Below are the code and all the weights of a small trained network. Each question names an input and a target symbol and asks about switching units off, where a switched-off unit gives its printed mean instead of its output.

import numpy as np


def w(rows, s, z=0):
    codes = np.array(rows[::2]) - 128.0
    scale = np.full(codes.shape[1], s)
    scale[-1] = z or s
    return codes * scale


def f(y):
    return y / 2 * (1 + np.tanh(0.7978845608 * (y + 0.044715 * y**3)))


def softmax(a):
    e = np.exp(a - a.max(-1, keepdims=True))
    return e / e.sum(-1, keepdims=True)


def log_softmax(a):
    a = a - a.max(-1, keepdims=True)
    return a - np.log(np.exp(a).sum(-1, keepdims=True))


def net(x, mask):
    ids = ['αβδηθμτφψ'.index(c) for c in x.split()]
    T = len(ids)
    res = E[ids] + P[:T]
    u = 0
    for l in range(3):
        r = res
        for j in range(2):
            rows = slice(2 * j, 2 * j + 2)
            q, k, v = (r @ M[l][rows].T for M in (Q, K, V))
            z = softmax(np.where(np.tri(T) > 0, q @ k.T / 2**0.5, -1e9)) @ v
            o = O[l][rows]
            res = res + np.where(mask[u + j], z, o[:, -1]) @ o[:, :-1]
        u += 2
        y = f(res @ A[l][:, :-1].T + A[l][:, -1])
        res = res + np.where(mask[u : u + 8], y, B[l][:, -1]) @ B[l][:, :-1]
        u += 8
    return log_softmax(res[-1] @ U[:, :-1].T + U[:, -1])


Q, K, V, O, A, B = {}, {}, {}, {}, {}, {}
E = w([
[160,93,89,174,163,97,146,246,107],'α',
[121,114,110,174,64,138,137,178,71],'β',
[149,87,96,178,125,122,129,223,100],'δ',
[130,105,105,180,99,131,147,188,102],'η',
[189,140,103,131,128,127,185,96,110],'θ',
[56,151,133,141,120,101,223,132,86],'μ',
[63,72,116,94,84,124,123,150,143],'τ',
[91,141,112,153,144,126,3,48,131],'φ',
[88,158,88,148,169,189,123,160,103],'ψ',
],0.02)
P = w([
[150,183,73,93,93,118,114,104,168],'0',
[96,88,101,147,120,92,149,101,131],'1',
[111,90,97,116,142,100,131,95,93],'2',
[126,102,123,103,125,119,111,106,88],'3',
[133,107,147,97,128,132,102,114,91],'4',
[140,108,172,87,130,139,100,128,102],'5',
[137,115,203,82,127,151,98,142,114],'6',
[141,116,222,81,125,162,99,154,125],'7',
[137,125,248,86,123,180,110,169,140],'8',
],0.015)
Q[0] = w([
[178,221,165,81,81,125,77,160,41],'L0H1',
[23,183,81,100,199,139,86,63,222],'L0H1',
[115,82,115,83,113,130,93,105,254],'L0H2',
[187,114,137,117,118,109,175,107,171],'L0H2',
],0.0059)
K[0] = w([
[128,98,209,96,164,175,135,184,123],'L0H1',
[190,106,2,205,82,78,128,133,145],'L0H1',
[96,60,34,45,83,99,74,107,161],'L0H2',
[176,120,61,118,81,102,155,95,138],'L0H2',
],0.0072)
V[0] = w([
[152,39,87,45,159,189,130,122,111],'L0H1',
[213,111,129,165,75,86,51,116,189],'L0H1',
[253,110,140,140,159,100,131,34,43],'L0H2',
[127,97,96,199,123,114,93,147,72],'L0H2',
],0.0057)
O[0] = w([
[217,15,114,96,237,127,46,139,130,211],'L0H1',
[151,175,52,109,123,114,73,200,169,6],'L0H1',
[84,113,200,163,1,150,141,208,110,208],'L0H2',
[120,79,155,117,56,127,106,68,188,211],'L0H2',
],0.0082,0.0021)
A[0] = w([
[219,194,108,98,146,105,149,2,208,158],'L0N1',
[180,157,44,156,49,123,185,165,102,73],'L0N2',
[139,55,175,221,128,64,120,144,127,43],'L0N3',
[120,130,171,220,142,88,133,111,145,2],'L0N4',
[105,64,121,185,101,206,99,148,167,110],'L0N5',
[79,75,123,83,94,93,61,92,123,173],'L0N6',
[91,134,141,145,179,12,107,46,109,41],'L0N7',
[56,173,110,146,130,180,76,151,89,101],'L0N8',
],0.0077,0.0038)
B[0] = w([
[2,77,104,232,53,122,148,238,130,186],'L0N1',
[127,117,123,61,121,154,68,93,139,200],'L0N2',
[112,161,129,121,40,113,158,76,120,164],'L0N3',
[90,161,108,111,142,137,102,95,138,100],'L0N4',
[136,154,158,116,166,99,162,101,59,184],'L0N5',
[142,137,168,134,167,69,191,168,235,254],'L0N6',
[158,128,102,142,98,144,67,149,171,164],'L0N7',
[81,78,121,152,215,179,115,96,135,179],'L0N8',
],0.0088,0.004)
Q[1] = w([
[255,33,162,110,83,176,48,36,141],'L1H1',
[57,121,53,83,81,112,114,157,166],'L1H1',
[162,204,47,64,182,111,85,95,140],'L1H2',
[60,24,127,136,177,148,179,107,97],'L1H2',
],0.0062)
K[1] = w([
[161,75,227,132,171,155,137,191,199],'L1H1',
[135,152,68,173,95,138,151,153,227],'L1H1',
[170,168,2,183,97,97,136,66,130],'L1H2',
[67,142,68,97,189,87,142,98,101],'L1H2',
],0.0061)
V[1] = w([
[71,113,244,26,127,42,187,149,172],'L1H1',
[114,173,132,123,164,183,140,98,138],'L1H1',
[167,104,216,158,77,45,204,112,115],'L1H2',
[254,75,89,181,101,184,199,103,27],'L1H2',
],0.0051)
O[1] = w([
[150,158,111,45,209,102,158,162,159,158],'L1H1',
[166,145,93,64,38,149,135,143,211,44],'L1H1',
[131,159,92,164,170,158,190,191,132,109],'L1H2',
[158,150,102,186,145,211,166,86,244,7],'L1H2',
],0.011,0.0022)
A[1] = w([
[102,107,157,150,83,126,148,161,255,146],'L1N1',
[59,107,128,90,126,127,42,140,164,170],'L1N2',
[113,146,162,115,100,69,151,155,147,2],'L1N3',
[73,171,80,186,110,106,190,121,166,70],'L1N4',
[104,172,71,160,220,151,77,134,132,52],'L1N5',
[109,170,98,47,94,155,206,92,110,199],'L1N6',
[136,102,82,112,136,137,136,127,93,148],'L1N7',
[233,144,109,93,131,232,90,39,97,48],'L1N8',
],0.0079,0.0032)
B[1] = w([
[99,126,102,173,124,90,108,180,1,170],'L1N1',
[210,175,128,138,134,164,185,107,106,254],'L1N2',
[167,115,76,155,136,146,88,105,108,154],'L1N3',
[153,132,168,180,99,165,151,105,124,142],'L1N4',
[62,133,144,171,94,76,130,126,28,155],'L1N5',
[156,98,143,155,173,77,174,106,151,191],'L1N6',
[124,114,143,130,88,104,116,87,110,160],'L1N7',
[166,130,180,93,170,106,163,120,225,174],'L1N8',
],0.011,0.0056)
Q[2] = w([
[121,205,100,84,70,124,134,159,193],'L2H1',
[80,93,73,108,110,71,140,127,177],'L2H1',
[166,65,254,113,109,84,203,201,111],'L2H2',
[154,47,184,100,115,50,103,89,116],'L2H2',
],0.0092)
K[2] = w([
[153,120,85,166,30,35,120,96,151],'L2H1',
[95,147,56,164,92,59,104,67,165],'L2H1',
[138,146,254,135,227,144,106,207,106],'L2H2',
[117,139,84,157,227,229,69,135,134],'L2H2',
],0.0076)
V[2] = w([
[86,106,168,105,146,178,113,129,79],'L2H1',
[104,142,112,174,194,166,134,84,158],'L2H1',
[153,2,142,99,53,72,166,177,151],'L2H2',
[132,153,170,181,113,67,113,104,124],'L2H2',
],0.0082)
O[2] = w([
[122,119,1,179,133,97,173,34,159,250],'L2H1',
[186,73,109,74,66,130,109,110,46,94],'L2H1',
[59,131,131,126,88,101,194,133,200,126],'L2H2',
[119,104,227,157,188,166,117,129,83,252],'L2H2',
],0.0091,0.0037)
A[2] = w([
[128,136,170,204,97,207,134,146,239,158],'L2N1',
[230,225,179,50,168,181,131,91,223,110],'L2N2',
[122,170,93,143,213,148,207,136,157,165],'L2N3',
[254,218,98,88,108,154,78,191,203,1],'L2N4',
[68,78,83,155,190,95,165,153,76,226],'L2N5',
[147,98,36,106,120,93,118,119,131,243],'L2N6',
[88,126,104,36,185,103,64,113,158,39],'L2N7',
[160,171,109,86,189,125,26,80,75,41],'L2N8',
],0.0084,0.0048)
B[2] = w([
[120,123,98,182,132,218,92,126,122,168],'L2N1',
[124,158,24,76,149,104,120,140,80,171],'L2N2',
[151,72,142,113,100,120,125,118,122,189],'L2N3',
[9,162,165,118,113,203,98,133,156,132],'L2N4',
[146,185,130,159,58,121,87,104,147,252],'L2N5',
[160,151,139,99,116,182,89,110,201,165],'L2N6',
[149,140,111,158,178,149,194,120,83,129],'L2N7',
[144,127,127,103,128,144,154,161,184,186],'L2N8',
],0.011,0.013)
U = w([
[101,122,140,139,120,116,82,121,151,2],'α',
[100,174,60,127,104,103,151,123,57,31],'β',
[83,106,110,146,122,107,62,126,141,8],'δ',
[135,185,158,154,2,116,78,129,106,200],'η',
[90,73,64,225,156,146,130,160,180,150],'θ',
[201,112,225,179,147,139,208,90,212,160],'μ',
[95,157,132,107,69,46,156,128,175,147],'τ',
[101,143,166,165,173,81,82,123,54,163],'φ',
[188,96,64,162,113,84,103,63,107,177],'ψ',
],0.0075,0.0049)

Each question gives the input, a string of symbols that net reads in full, and the target symbol t.
The units are the heads (2 rows each of Q, K, V and O) and the neurons (one row each of A and B). Each row of codes is followed by its name. A weight is (code - 128) times the scale printed after its matrix; where a second scale follows, it is the last column's (O, A, B and U).
mask holds one flag per unit, layer by layer, with each layer's heads first. A switched-off unit (its flag False) gives its mean, the last column of its rows in O or B, instead of its output. The means were averaged over made-up inputs and are rounded, as every weight is.
A unit's drop is (log p(t) with every unit on - log p(t) with that unit switched off) / (log p(t) with every unit on - log p(t) with every unit switched off).
The circuit of an input: a set's keep is (log p(t) with only the set's units on - log p(t) with every unit switched off) / (log p(t) with every unit on - log p(t) with every unit switched off). Starting from the 12 units with the biggest drops (on a tie, the unit counted first), units are removed one at a time, each time the one whose removal leaves the highest keep (on an exact tie, the one counted first), for as long as the keep stays at least 0.8.
circuit, biggest first: the units of the circuit, biggest drop first
k most important neurons: the k neurons with the biggest drops, biggest first
k most important neurons of layer l: the k neurons of layer l with the biggest drops, biggest first
heads that matter: for each layer, one digit per head in row order, 1 if its drop is at least 0.15 and else 0, layers parted by /
input φ θ τ δ τ θ τ τ, target β: heads that matter => 11 / 10 / 00
input ψ φ θ μ τ τ, target μ: circuit, biggest first => (L0H2, L0N1, L2N2)
input θ θ θ θ ψ δ ψ α, target ψ: circuit, biggest first => (L2H1, L0N8)
input φ η τ θ θ, target τ: heads that matter => 00 / 11 / 01
input θ θ θ η, target θ: 2 most important neurons => (L2N1, L0N5)
input θ θ μ, target μ: circuit, biggest first => (L1N4, L1H2)
input α φ τ η, target φ: heads that matter => 11 / 00 / 11
input θ η θ τ ψ θ ψ θ, target ψ: 3 most important neurons => (L2N2, L1N2, L0N2)
input ψ θ φ τ η θ θ φ, target μ: heads that matter => 00 / 00 / 01
input φ θ α μ τ θ θ, target τ: circuit, biggest first => (L2H2, L1N2)
input τ θ δ, target η: circuit, biggest first => (L2N5)
input ψ ψ θ θ ψ ψ β η, target ψ: heads that matter => 00 / 00 / 11
input θ δ θ ψ α φ φ η β, target φ: heads that matter => 00 / 00 / 01
input ψ δ τ, target η: circuit, biggest first => (L1N1, L2N5)
input μ θ φ, target η: 2 most important neurons of layer 1 => (L1N1, L1N5)
input θ δ η φ θ μ δ, target μ: circuit, biggest first => (L1H2, L2N2)
input τ μ θ ψ θ η τ, target μ: circuit, biggest first => (L0N6)
input ψ θ θ τ, target τ: circuit, biggest first => (L0N6, L1H2)
input τ τ α ψ μ δ δ θ φ, target φ: heads that matter => 01 / 10 / 01
input η η θ τ η ψ, target ψ: circuit, biggest first => (L2H1, L0N8)
input θ α θ φ μ, target φ: 3 most important neurons of layer 1 => (L1N2, L1N1, L1N5)
input θ τ θ φ ψ τ η θ θ, target β: circuit, biggest first => (L2N2, L0H2, L0N1, L1H1)
input θ ψ ψ α θ θ τ, target τ: 2 most important neurons => (L0N6, L2N1)
input ψ τ μ ψ θ β ψ δ, target ψ: heads that matter => 00 / 00 / 11
input θ θ β, target θ: 2 most important neurons => (L2N1, L1N5)
input ψ τ θ η τ τ η β, target τ: heads that matter => 00 / 10 / 01
input θ η τ α μ δ, target μ: circuit, biggest first => (L1H2, L0H1)
input τ φ μ τ, target φ: 3 most important neurons => (L0N8, L1N2, L1N3)
